Here is a tiny trained network, its code and every weight. The questions are about switching its units off for an input and a class, where a switched-off unit gives its printed mean instead of its output.

import numpy as np


def w(rows, s, z=0):
    codes = np.array(rows[::2]) - 128.0
    scale = np.full(codes.shape[1], s)
    scale[-1] = z or s
    return codes * scale


def norm(h):
    return h / np.sqrt((h * h).mean(-1, keepdims=True) + 1e-5)


def f(y):
    return np.maximum(y, 0)


def log_softmax(a):
    a = a - a.max(-1, keepdims=True)
    return a - np.log(np.exp(a).sum(-1, keepdims=True))


def net(x, mask):
    res = np.array(x, float).reshape(1, 8) / 4 @ E
    u = 0
    for l in range(2):
        y = f(norm(res) @ A[l][:, :-1].T + A[l][:, -1])
        res = res + np.where(mask[u : u + 16], y, B[l][:, -1]) @ B[l][:, :-1]
        u += 16
    return log_softmax(norm(res)[-1] @ U[:, :-1].T + U[:, -1])


A, B = {}, {}
E = w([
[131,123,124,122],'x0',
[126,128,137,141],'x1',
[225,239,158,178],'x2',
[126,128,128,126],'x3',
[133,128,118,117],'x4',
[254,13,230,80],'x5',
[121,125,136,138],'x6',
[156,93,70,203],'x7',
],0.0082)
A[0] = w([
[141,93,210,184,79],'0.n1',
[115,67,71,166,164],'0.n2',
[74,204,144,95,50],'0.n3',
[87,207,173,39,96],'0.n4',
[198,110,137,163,98],'0.n5',
[163,124,109,192,120],'0.n6',
[93,205,151,245,130],'0.n7',
[154,186,140,94,98],'0.n8',
[168,186,144,154,2],'0.n9',
[98,162,163,16,139],'0.n10',
[58,156,144,164,112],'0.n11',
[93,198,208,65,168],'0.n12',
[164,93,197,76,208],'0.n13',
[165,95,36,241,95],'0.n14',
[187,182,147,210,108],'0.n15',
[178,158,98,75,157],'0.n16',
],0.011,0.0045)
B[0] = w([
[172,177,65,104,175],'0.n1',
[87,95,167,159,213],'0.n2',
[169,116,91,118,177],'0.n3',
[130,96,133,221,193],'0.n4',
[59,98,97,115,187],'0.n5',
[71,139,172,208,180],'0.n6',
[152,96,85,56,244],'0.n7',
[9,48,214,146,165],'0.n8',
[81,125,180,91,159],'0.n9',
[150,23,113,237,205],'0.n10',
[208,46,8,105,193],'0.n11',
[109,86,57,250,212],'0.n12',
[121,139,2,180,254],'0.n13',
[144,69,120,206,231],'0.n14',
[55,115,166,157,219],'0.n15',
[87,119,124,182,171],'0.n16',
],0.0073,0.0062)
A[1] = w([
[90,76,106,104,152],'1.n1',
[110,72,55,223,210],'1.n2',
[122,134,69,77,159],'1.n3',
[176,119,142,94,115],'1.n4',
[235,147,142,120,92],'1.n5',
[107,215,114,177,139],'1.n6',
[165,125,89,49,125],'1.n7',
[254,116,176,124,174],'1.n8',
[205,86,215,126,254],'1.n9',
[168,88,80,110,119],'1.n10',
[154,105,142,49,112],'1.n11',
[96,95,145,61,69],'1.n12',
[174,248,215,213,107],'1.n13',
[165,235,176,172,203],'1.n14',
[123,144,119,115,48],'1.n15',
[148,67,152,105,148],'1.n16',
],0.013,0.0042)
B[1] = w([
[120,197,204,129,160],'1.n1',
[196,195,209,80,252],'1.n2',
[217,142,149,75,141],'1.n3',
[151,140,113,109,129],'1.n4',
[107,174,115,69,130],'1.n5',
[135,27,118,40,143],'1.n6',
[119,235,190,178,131],'1.n7',
[50,177,46,121,135],'1.n8',
[50,152,2,102,140],'1.n9',
[145,160,169,162,152],'1.n10',
[195,103,82,66,129],'1.n11',
[31,78,156,109,130],'1.n12',
[8,86,177,110,137],'1.n13',
[23,107,131,82,134],'1.n14',
[145,183,101,141,128],'1.n15',
[85,193,84,135,141],'1.n16',
],0.007,0.025)
U = w([
[141,128,147,119,254],'0',
[133,121,2,75,152],'1',
[136,101,146,182,93],'2',
[138,130,170,117,146],'3',
[134,133,164,116,127],'4',
[63,80,157,82,84],'5',
[154,124,166,115,79],'6',
[152,133,172,112,33],'7',
],0.017,0.0058)

Each question gives the input, the list of numbers given to net, and the class t.
The units are the neurons (one row each of A and B). Each row of codes is followed by its name. A weight is (code - 128) times the scale printed after its matrix; where a second scale follows, it is the last column's (A, B and U).
mask holds one flag per neuron, layer by layer. A switched-off neuron (its flag False) gives its mean, the last column of its row in B, instead of its output. The means were averaged over made-up inputs and are rounded, as every weight is.
A unit's drop is (log p(t) with every unit on - log p(t) with that unit switched off) / (log p(t) with every unit on - log p(t) with every unit switched off).
The circuit of an input: a set's keep is (log p(t) with only the set's units on - log p(t) with every unit switched off) / (log p(t) with every unit on - log p(t) with every unit switched off). Starting from the 12 units with the biggest drops (on a tie, the unit counted first), units are removed one at a time, each time the one whose removal leaves the highest keep (on an exact tie, the one counted first), for as long as the keep stays at least 0.8.
units of the circuit, in order: the units of the circuit, biggest drop first
unit that matters most: the unit with the biggest drop
k most important neurons: the k neurons with the biggest drops, biggest first
k most important neurons of layer l: the k neurons of layer l with the biggest drops, biggest first
input [-4,7,7,0,-3,7,5,1], class 1: units of the circuit, in order -> [1.n9 1.n8]
input [-3,-6,-4,0,4,7,-2,1], class 1: 2 most important neurons of layer 0 -> [0.n12 0.n15]
input [-3,4,-3,-5,-1,7,-3,-2], class 1: units of the circuit, in order -> [1.n9 1.n8 1.n16]
input [8,0,-7,5,-5,8,-8,7], class 1: 3 most important neurons -> [1.n9 1.n16 1.n2]
input [7,-2,-6,6,-1,6,7,-7], class 2: units of the circuit, in order -> [0.n10 0.n13 0.n12]
input [-5,3,8,-2,-1,-5,-5,-1], class 5: unit that matters most -> 1.n6
input [6,-2,-7,6,-7,8,-7,4], class 1: 2 most important neurons -> [1.n9 1.n2]
input [-1,5,3,-6,-1,-3,-3,-8], class 2: units of the circuit, in order -> [0.n12 0.n10]
input [5,-4,8,-3,-2,-2,-1,-7], class 5: units of the circuit, in order -> [1.n13 1.n14]
input [-3,-5,8,-5,2,2,-8,-8], class 2: units of the circuit, in order -> [0.n12 0.n10 0.n4]
input [2,-5,2,-3,0,-3,4,-8], class 2: units of the circuit, in order -> [0.n12 0.n10]
input [-4,5,-5,-2,-7,7,1,-1], class 1: 2 most important neurons of layer 0 -> [0.n12 0.n15]
input [-6,-4,8,4,-1,7,-3,-3], class 5: 3 most important neurons -> [1.n13 0.n11 0.n7]
input [8,8,-7,7,6,-4,-4,-8], class 2: unit that matters most -> 0.n10
input [-3,6,-3,-7,-8,-8,-7,-8], class 1: 2 most important neurons of layer 0 -> [0.n11 0.n12]
input [-6,-1,3,3,0,-6,6,-3], class 1: 2 most important neurons of layer 1 -> [1.n6 1.n1]
input [-5,3,5,6,4,7,-6,-3], class 1: 3 most important neurons of layer 1 -> [1.n9 1.n8 1.n1]
input [-3,3,7,5,-4,4,-1,-4], class 5: 2 most important neurons of layer 0 -> [0.n11 0.n14]
input [2,0,5,-2,2,4,3,-6], class 2: 2 most important neurons -> [0.n12 0.n10]
input [7,-6,-6,-4,0,0,4,1], class 4: unit that matters most -> 1.n1
input [-2,8,-5,4,2,8,-4,-4], class 1: 4 most important neurons of layer 1 -> [1.n9 1.n2 1.n8 1.n16]
input [7,1,-2,-4,-6,8,6,-3], class 1: 3 most important neurons -> [1.n9 1.n8 1.n2]
